[[137 135 109 109 127 125 139 116 135 124 129 139 126 119 108 138]
 [126 123 134 130 123 135 126 133 125 130 117 124 129 131 126 121]
 [123 122 136 139 127 131 125 133 125 126 133 124 129 131 136 121]
 [125 132 141 139 135 121 117 134 125 138 126 119 131 137 149 130]]
:
[[137 135 109 109 127 125 139 116 135 124 129 139 126 119 108 138]
 [126 123 134 130 123 135 126 133 125 130 117 124 129 131 126 121]
 [125 132 141 139 135 121 117 134 125 138 126 119 131 137 149 130]
 [123 122 136 139 127 131 125 133 125 126 133 124 129 131 136 121]]

[[124 128 117 115]
 [118 139 137 129]
 [135 139 124 144]
 [142 140 136 136]
 [129 134 111 130]
 [116 102 130 111]
 [114 142 140 133]
 [128 135 111 134]]
:
[[142 140 136 136]
 [135 139 124 144]
 [129 134 111 130]
 [128 135 111 134]
 [124 128 117 115]
 [118 139 137 129]
 [116 102 130 111]
 [114 142 140 133]]

[[123 108 123 134 131 128]
 [136 128 122 121 152 126]]
:
[[136 128 122 121 152 126]
 [123 108 123 134 131 128]]

[[129 128 116 121 131]
 [119 109 145 138 103]
 [118 131 136 126 134]
 [138 137 140 117 127]
 [121 133 138 139 144]]
:
[[138 137 140 117 127]
 [129 128 116 121 131]
 [121 133 138 139 144]
 [119 109 145 138 103]
 [118 131 136 126 134]]

[[117 123 103 145 132 125 131]
 [141 131 137 102 119 118 120]
 [139 111 132 108 146 143 149]
 [106 125 142 158 133 145 131]]
:
[[141 131 137 102 119 118 120]
 [139 111 132 108 146 143 149]
 [117 123 103 145 132 125 131]
 [106 125 142 158 133 145 131]]

[[138 158 147 127 116]
 [148 126 133 117 129]]
:
[[148 126 133 117 129]
 [138 158 147 127 116]]
---
[[152 129 108]
 [155 136 114]
 [154 132 111]
 [150 125 106]]
:
[[108 152 129]
 [114 155 136]
 [111 154 132]
 [106 150 125]]

[[122 126 115]
 [128 141 106]
 [128 132 134]
 [119 128 112]]
:
[[115 122 126]
 [106 128 141]
 [134 128 132]
 [112 119 128]]

[[124 120 117 139]
 [123 127 117 137]
 [126 125 131 118]
 [106 125 115 138]
 [136 145 151 115]
 [104 137 135 114]
 [127 107 111 144]
 [120  99 115 144]
 [122 130 121 136]]
:
[[139 124 120 117]
 [137 123 127 117]
 [118 126 125 131]
 [138 106 125 115]
 [115 136 145 151]
 [114 104 137 135]
 [144 127 107 111]
 [144 120  99 115]
 [136 122 130 121]]

[[137 119 115 125 144 119 128 129]
 [143 141 122 132 122 138 139 128]
 [130 119 128 106 125 128 126 119]
 [116 134 130 141 140 133 139 123]
 [138 136 131 126 123 148 120 130]
 [120 127 118 125 131 129 138 108]
 [134 136 134 129 106 131 125 133]
 [133 147 129 111 126 132 127 128]
 [145 132 129 116 119 139 133 128]]
:
[[129 137 119 115 125 144 119 128]
 [128 143 141 122 132 122 138 139]
 [119 130 119 128 106 125 128 126]
 [123 116 134 130 141 140 133 139]
 [130 138 136 131 126 123 148 120]
 [108 120 127 118 125 131 129 138]
 [133 134 136 134 129 106 131 125]
 [128 133 147 129 111 126 132 127]
 [128 145 132 129 116 119 139 133]]

[[115 125 128 121 119 124 111 104]
 [138 130 132 126 133 118 129 132]
 [119 122 133 122 130 125 123 126]
 [146 132 129 123 133 119 113 122]
 [138 129 136 122 134 129 120 103]
 [121 123 123 124 123 120 130 142]
 [137 127 131 120 131 126 131 126]]
:
[[104 115 125 128 121 119 124 111]
 [132 138 130 132 126 133 118 129]
 [126 119 122 133 122 130 125 123]
 [122 146 132 129 123 133 119 113]
 [103 138 129 136 122 134 129 120]
 [142 121 123 123 124 123 120 130]
 [126 137 127 131 120 131 126 131]]

[[142 139 120 127 103 126 131 121 123 125 144 134 143 123]
 [111 134 147 112 157 107 121 139 135 155 104 118 129 126]
 [123 135 139 123 129 134 138 115 128 137 114 102 150 139]
 [129 117 126 135 140 130 135 120 133 114 126 142 111 140]]
:
[[123 142 139 120 127 103 126 131 121 123 125 144 134 143]
 [126 111 134 147 112 157 107 121 139 135 155 104 118 129]
 [139 123 135 139 123 129 134 138 115 128 137 114 102 150]
 [140 129 117 126 135 140 130 135 120 133 114 126 142 111]]

[[130 126 130 126 130 125 120 122]
 [133 129 131 129 133 127 124 123]
 [136 127 135 130 135 129 120 120]
 [138 116 117 151 137 123 144 128]
 [127 138 133 124 130 138 131 133]
 [136 117 119 147 135 123 138 125]
 [132 132 131 131 132 130 130 127]
 [134 120 123 142 136 124 133 125]
 [133 135 132 130 134 136 135 133]
 [133 127 129 135 133 125 132 125]
 [136 136 132 133 134 136 138 133]
 [116 123 118 124 120 123 125 131]]
:
[[122 130 126 130 126 130 125 120]
 [123 133 129 131 129 133 127 124]
 [120 136 127 135 130 135 129 120]
 [128 138 116 117 151 137 123 144]
 [133 127 138 133 124 130 138 131]
 [125 136 117 119 147 135 123 138]
 [127 132 132 131 131 132 130 130]
 [125 134 120 123 142 136 124 133]
 [133 133 135 132 130 134 136 135]
 [125 133 127 129 135 133 125 132]
 [133 136 136 132 133 134 136 138]
 [131 116 123 118 124 120 123 125]]
---
[[140 123 140 111 137 127]
 [117 125 135 124 126 131]
 [139 106 137 124 111 113]]
:
[[139 106 137 124 111 113]
 [140 123 140 111 137 127]
 [117 125 135 124 126 131]]

[[144 133 119 118 128 133 127 122]
 [150 139 133 110 142 113 140 105]
 [109 106 128 124 117 114 117 140]
 [111 117 115 118 107 134 107 145]
 [114 105 122 130 116 122 116 145]]
:
[[114 105 122 130 116 122 116 145]
 [109 106 128 124 117 114 117 140]
 [111 117 115 118 107 134 107 145]
 [144 133 119 118 128 133 127 122]
 [150 139 133 110 142 113 140 105]]

[[127 128 128 131 128 128]
 [129 129 129 128 127 129]
 [131 123 124 102 126 130]]
:
[[131 123 124 102 126 130]
 [127 128 128 131 128 128]
 [129 129 129 128 127 129]]

[[153 141 118 118 113 149 119 123]
 [124 140 122 123 138 115 134 131]
 [119 130 112 127 128 124 136 139]
 [101 138 122 147 138 130 123 144]
 [107 121 134 145 125 130 140 136]
 [115 119 115 135 125 123 144 135]]
:
[[115 119 115 135 125 123 144 135]
 [107 121 134 145 125 130 140 136]
 [119 130 112 127 128 124 136 139]
 [101 138 122 147 138 130 123 144]
 [124 140 122 123 138 115 134 131]
 [153 141 118 118 113 149 119 123]]

[[133 152  99 151 142 113 125 138 111]
 [116 131 108 138 108 119 127 104 145]]
:
[[116 131 108 138 108 119 127 104 145]
 [133 152  99 151 142 113 125 138 111]]

[[118 139]
 [114 120]
 [121 146]
 [150 116]]
:
[[150 116]
 [114 120]
 [118 139]
 [121 146]]

[[126 124 108 123 134 123 114 119 123]
 [133 111 136 134 103 123 134 131 134]
 [119 131 113 127 129 127 117 124 119]
 [115 137 105 127 138 129 111 124 114]]
:
[[133 111 136 134 103 123 134 131 134]
 [126 124 108 123 134 123 114 119 123]
 [119 131 113 127 129 127 117 124 119]
 [115 137 105 127 138 129 111 124 114]]
